Below are the code and all the weights of a small trained network. Each question names an input and a target symbol and asks about switching units off, where a switched-off unit gives its printed mean instead of its output.

import numpy as np


def w(rows, s, z=0):
    codes = np.array(rows[::2]) - 128.0
    scale = np.full(codes.shape[1], s)
    scale[-1] = z or s
    return codes * scale


def norm(h):
    return h / np.sqrt((h * h).mean(-1, keepdims=True) + 1e-5)


def f(y):
    return y / 2 * (1 + np.tanh(0.7978845608 * (y + 0.044715 * y**3)))


def softmax(a):
    e = np.exp(a - a.max(-1, keepdims=True))
    return e / e.sum(-1, keepdims=True)


def log_softmax(a):
    a = a - a.max(-1, keepdims=True)
    return a - np.log(np.exp(a).sum(-1, keepdims=True))


def net(x, mask):
    ids = ['ΓΛΣΨΩαβημ'.index(c) for c in x.split()]
    T = len(ids)
    res = E[ids] + P[:T]
    u = 0
    for l in range(2):
        r = norm(res)
        for j in range(2):
            rows = slice(2 * j, 2 * j + 2)
            q, k, v = (r @ M[l][rows].T for M in (Q, K, V))
            z = softmax(np.where(np.tri(T) > 0, q @ k.T / 2**0.5, -1e9)) @ v
            o = O[l][rows]
            res = res + np.where(mask[u + j], z, o[:, -1]) @ o[:, :-1]
        u += 2
        y = f(norm(res) @ A[l][:, :-1].T + A[l][:, -1])
        res = res + np.where(mask[u : u + 8], y, B[l][:, -1]) @ B[l][:, :-1]
        u += 8
    return log_softmax(norm(res)[-1] @ U[:, :-1].T + U[:, -1])


Q, K, V, O, A, B = {}, {}, {}, {}, {}, {}
E = w([
[100,166,105,174,221,128,113,101],'Γ',
[218,206,198,166,239,142,16,190],'Λ',
[105,171,83,173,223,118,110,103],'Σ',
[86,131,196,222,67,132,173,249],'Ψ',
[97,168,100,171,218,129,110,94],'Ω',
[124,204,45,48,124,150,50,133],'α',
[40,20,100,121,214,165,136,133],'β',
[104,164,112,106,191,202,101,39],'η',
[177,122,224,147,200,178,181,69],'μ',
],0.011)
P = w([
[98,60,194,160,243,4,2,88],'0',
[121,123,184,197,252,79,84,99],'1',
[151,137,140,196,253,95,137,124],'2',
[171,141,112,189,229,118,166,130],'3',
[177,139,82,192,205,125,180,127],'4',
[186,134,81,187,181,146,186,126],'5',
[191,138,76,180,155,156,198,125],'6',
[189,135,70,189,141,166,210,117],'7',
[188,132,65,185,121,172,216,115],'8',
[189,130,64,192,104,182,214,106],'9',
[174,118,61,200,87,193,221,92],'10',
[178,111,59,198,80,189,228,93],'11',
],0.005)
Q[0] = w([
[102,102,100,2,109,100,79,120],'0.h1',
[160,95,218,56,62,153,49,164],'0.h1',
[72,103,121,82,97,117,124,118],'0.h2',
[116,57,88,211,79,203,170,75],'0.h2',
],0.0064)
K[0] = w([
[119,176,68,13,205,170,77,90],'0.h1',
[254,199,169,109,201,42,103,74],'0.h1',
[99,70,68,69,162,229,182,114],'0.h2',
[46,76,148,148,76,52,164,151],'0.h2',
],0.0043)
V[0] = w([
[132,146,46,113,135,211,89,115],'0.h1',
[156,200,171,147,58,133,178,253],'0.h1',
[229,149,147,131,162,111,12,54],'0.h2',
[180,186,154,210,66,139,140,236],'0.h2',
],0.0056)
O[0] = w([
[47,202,175,133,175,175,189,136,85],'0.h1',
[120,71,119,135,75,151,116,180,3],'0.h1',
[35,70,163,106,165,135,112,2,252],'0.h2',
[117,108,69,94,96,125,200,155,53],'0.h2',
],0.0085,0.0036)
A[0] = w([
[106,111,134,177,185,48,146,94,107],'0.n1',
[104,96,134,225,231,173,43,133,44],'0.n2',
[193,125,25,6,3,103,197,178,6],'0.n3',
[43,89,68,92,127,60,184,98,149],'0.n4',
[201,10,184,182,125,133,164,200,110],'0.n5',
[171,246,218,194,99,80,119,179,111],'0.n6',
[219,195,75,170,116,102,63,158,237],'0.n7',
[156,145,36,97,193,94,221,194,233],'0.n8',
],0.0064,0.0021)
B[0] = w([
[149,117,85,146,96,140,127,154,195],'0.n1',
[146,176,81,98,75,131,184,195,255],'0.n2',
[143,19,121,81,253,160,180,162,135],'0.n3',
[96,165,174,107,195,130,43,120,134],'0.n4',
[51,190,92,111,60,176,91,56,180],'0.n5',
[109,65,150,88,197,80,104,120,128],'0.n6',
[22,28,99,121,152,125,126,89,140],'0.n7',
[128,198,140,177,170,188,122,71,154],'0.n8',
],0.0074,0.0083)
Q[1] = w([
[91,196,188,100,108,74,87,82],'1.h1',
[98,132,180,181,141,90,58,88],'1.h1',
[223,185,255,70,123,7,155,152],'1.h2',
[165,34,159,111,73,116,225,131],'1.h2',
],0.0079)
K[1] = w([
[125,161,109,133,124,137,107,81],'1.h1',
[182,166,140,128,137,138,102,51],'1.h1',
[246,147,107,62,190,98,89,65],'1.h2',
[174,83,176,141,138,160,187,80],'1.h2',
],0.012)
V[1] = w([
[78,75,179,201,92,88,228,122],'1.h1',
[60,63,42,121,68,161,62,240],'1.h1',
[24,233,20,114,141,124,91,254],'1.h2',
[234,253,134,168,170,79,142,70],'1.h2',
],0.0042)
O[1] = w([
[38,122,123,55,162,119,172,101,81],'1.h1',
[93,122,160,145,107,254,151,110,1],'1.h1',
[154,91,184,97,128,66,93,48,185],'1.h2',
[59,132,113,115,100,233,104,103,119],'1.h2',
],0.0081,0.0036)
A[1] = w([
[194,146,186,85,122,139,70,77,159],'1.n1',
[182,129,254,112,169,145,153,121,110],'1.n2',
[102,64,198,192,130,195,95,149,152],'1.n3',
[117,147,91,181,65,61,93,220,119],'1.n4',
[180,158,88,224,143,119,148,154,95],'1.n5',
[138,239,104,181,160,169,96,174,63],'1.n6',
[248,110,118,167,184,162,162,159,1],'1.n7',
[136,103,137,198,82,115,91,50,38],'1.n8',
],0.0086,0.0028)
B[1] = w([
[75,84,92,157,139,155,163,99,196],'1.n1',
[105,99,89,109,138,60,73,179,177],'1.n2',
[134,254,117,104,169,104,90,90,134],'1.n3',
[50,98,72,90,144,73,209,93,134],'1.n4',
[123,138,113,93,109,199,127,141,227],'1.n5',
[107,143,151,158,98,162,202,100,253],'1.n6',
[121,154,151,106,55,128,102,155,229],'1.n7',
[195,128,134,120,133,92,81,203,162],'1.n8',
],0.0092,0.0058)
U = w([
[142,160,149,42,98,121,39,207,250],'Γ',
[134,136,170,136,110,95,139,143,4],'Λ',
[86,195,110,128,72,203,190,69,163],'Σ',
[133,130,173,137,119,106,125,146,3],'Ψ',
[135,145,97,128,244,105,83,71,194],'Ω',
[73,50,59,121,86,62,215,175,171],'α',
[135,127,171,143,116,99,137,145,30],'β',
[254,36,105,168,93,127,145,114,171],'η',
[154,129,188,133,136,100,139,152,25],'μ',
],0.0094,0.0036)

Each question gives the input, a string of symbols that net reads in full, and the target symbol t.
The units are the heads (2 rows each of Q, K, V and O) and the neurons (one row each of A and B). Each row of codes is followed by its name. A weight is (code - 128) times the scale printed after its matrix; where a second scale follows, it is the last column's (O, A, B and U).
mask holds one flag per unit, layer by layer, with each layer's heads first. A switched-off unit (its flag False) gives its mean, the last column of its rows in O or B, instead of its output. The means were averaged over made-up inputs and are rounded, as every weight is.
A unit's drop is (log p(t) with every unit on - log p(t) with that unit switched off) / (log p(t) with every unit on - log p(t) with every unit switched off).
The circuit of an input: a set's keep is (log p(t) with only the set's units on - log p(t) with every unit switched off) / (log p(t) with every unit on - log p(t) with every unit switched off). Starting from the 12 units with the biggest drops (on a tie, the unit counted first), units are removed one at a time, each time the one whose removal leaves the highest keep (on an exact tie, the one counted first), for as long as the keep stays at least 0.8.
circuit, biggest first: the units of the circuit, biggest drop first
most important unit: the unit with the biggest drop
k most important neurons: the k neurons with the biggest drops, biggest first
k most important neurons of layer l: the k neurons of layer l with the biggest drops, biggest first
heads that matter: for each layer, one digit per head in row order, 1 if its drop is at least 0.15 and else 0, layers parted by /
input Λ Λ μ μ α μ Λ β, target Ω: circuit, biggest first	[1.h2, 0.n4]
input μ Ω η μ μ μ μ η α α β Γ, target Ω: most important unit	0.h1
input β μ Σ Ψ μ μ Γ, target η: 2 most important neurons	[0.n5, 1.n8]
input μ Λ β Ψ Γ Γ β, target Σ: heads that matter	01 / 00
input Λ β β μ Ψ Λ μ μ Λ μ η, target η: circuit, biggest first	[1.h2, 0.n5, 0.h1]
input μ β α μ β Ψ β μ Γ, target η: circuit, biggest first	[1.h2, 0.h1]
input μ Λ μ β, target Ω: heads that matter	10 / 00
input μ μ β μ η Ψ Ψ μ Σ β Γ, target Ω: heads that matter	01 / 11
input Λ Λ Σ μ, target Ω: 3 most important neurons	[0.n2, 1.n6, 1.n2]
input μ Γ β μ μ μ μ Ω, target Ω: circuit, biggest first	[1.h1, 1.n7]
input Λ β μ μ α Λ Ψ, target α: 3 most important neurons	[1.n4, 0.n2, 0.n5]
input β Ψ μ, target η: 3 most important neurons	[0.n5, 1.n8, 0.n2]
input μ η μ Λ β μ μ β μ Σ, target Ω: 3 most important neurons	[0.n2, 1.n7, 0.n4]
input μ μ μ η β Ω Λ, target Ω: heads that matter	00 / 11
input Γ Ω β Γ Ψ μ α β Ω μ, target η: most important neuron of layer 0	[0.n5]
input Λ Ψ Ψ, target Σ: 3 most important neurons	[0.n5, 1.n3, 0.n3]
input α μ μ β β α μ μ Σ Ψ, target α: heads that matter	00 / 01
input β μ β α Ψ Ψ Γ Ω β η, target Ω: heads that matter	01 / 11
input β Σ Λ Λ α β Λ β Σ Ψ Ω, target α: 3 most important neurons of layer 0	[0.n2, 0.n5, 0.n7]
input Λ β μ β Ψ Γ Γ η Λ Γ, target Γ: 4 most important neurons	[0.n5, 1.n8, 0.n8, 0.n2]
input μ μ Λ Σ Λ Ψ μ μ Σ, target η: circuit, biggest first	[0.h1]
input Ψ μ η Σ η β β μ Λ μ Σ, target η: circuit, biggest first	[1.h2, 0.h1]
input β β α Ψ Λ, target Γ: 2 most important neurons	[0.n7, 0.n2]
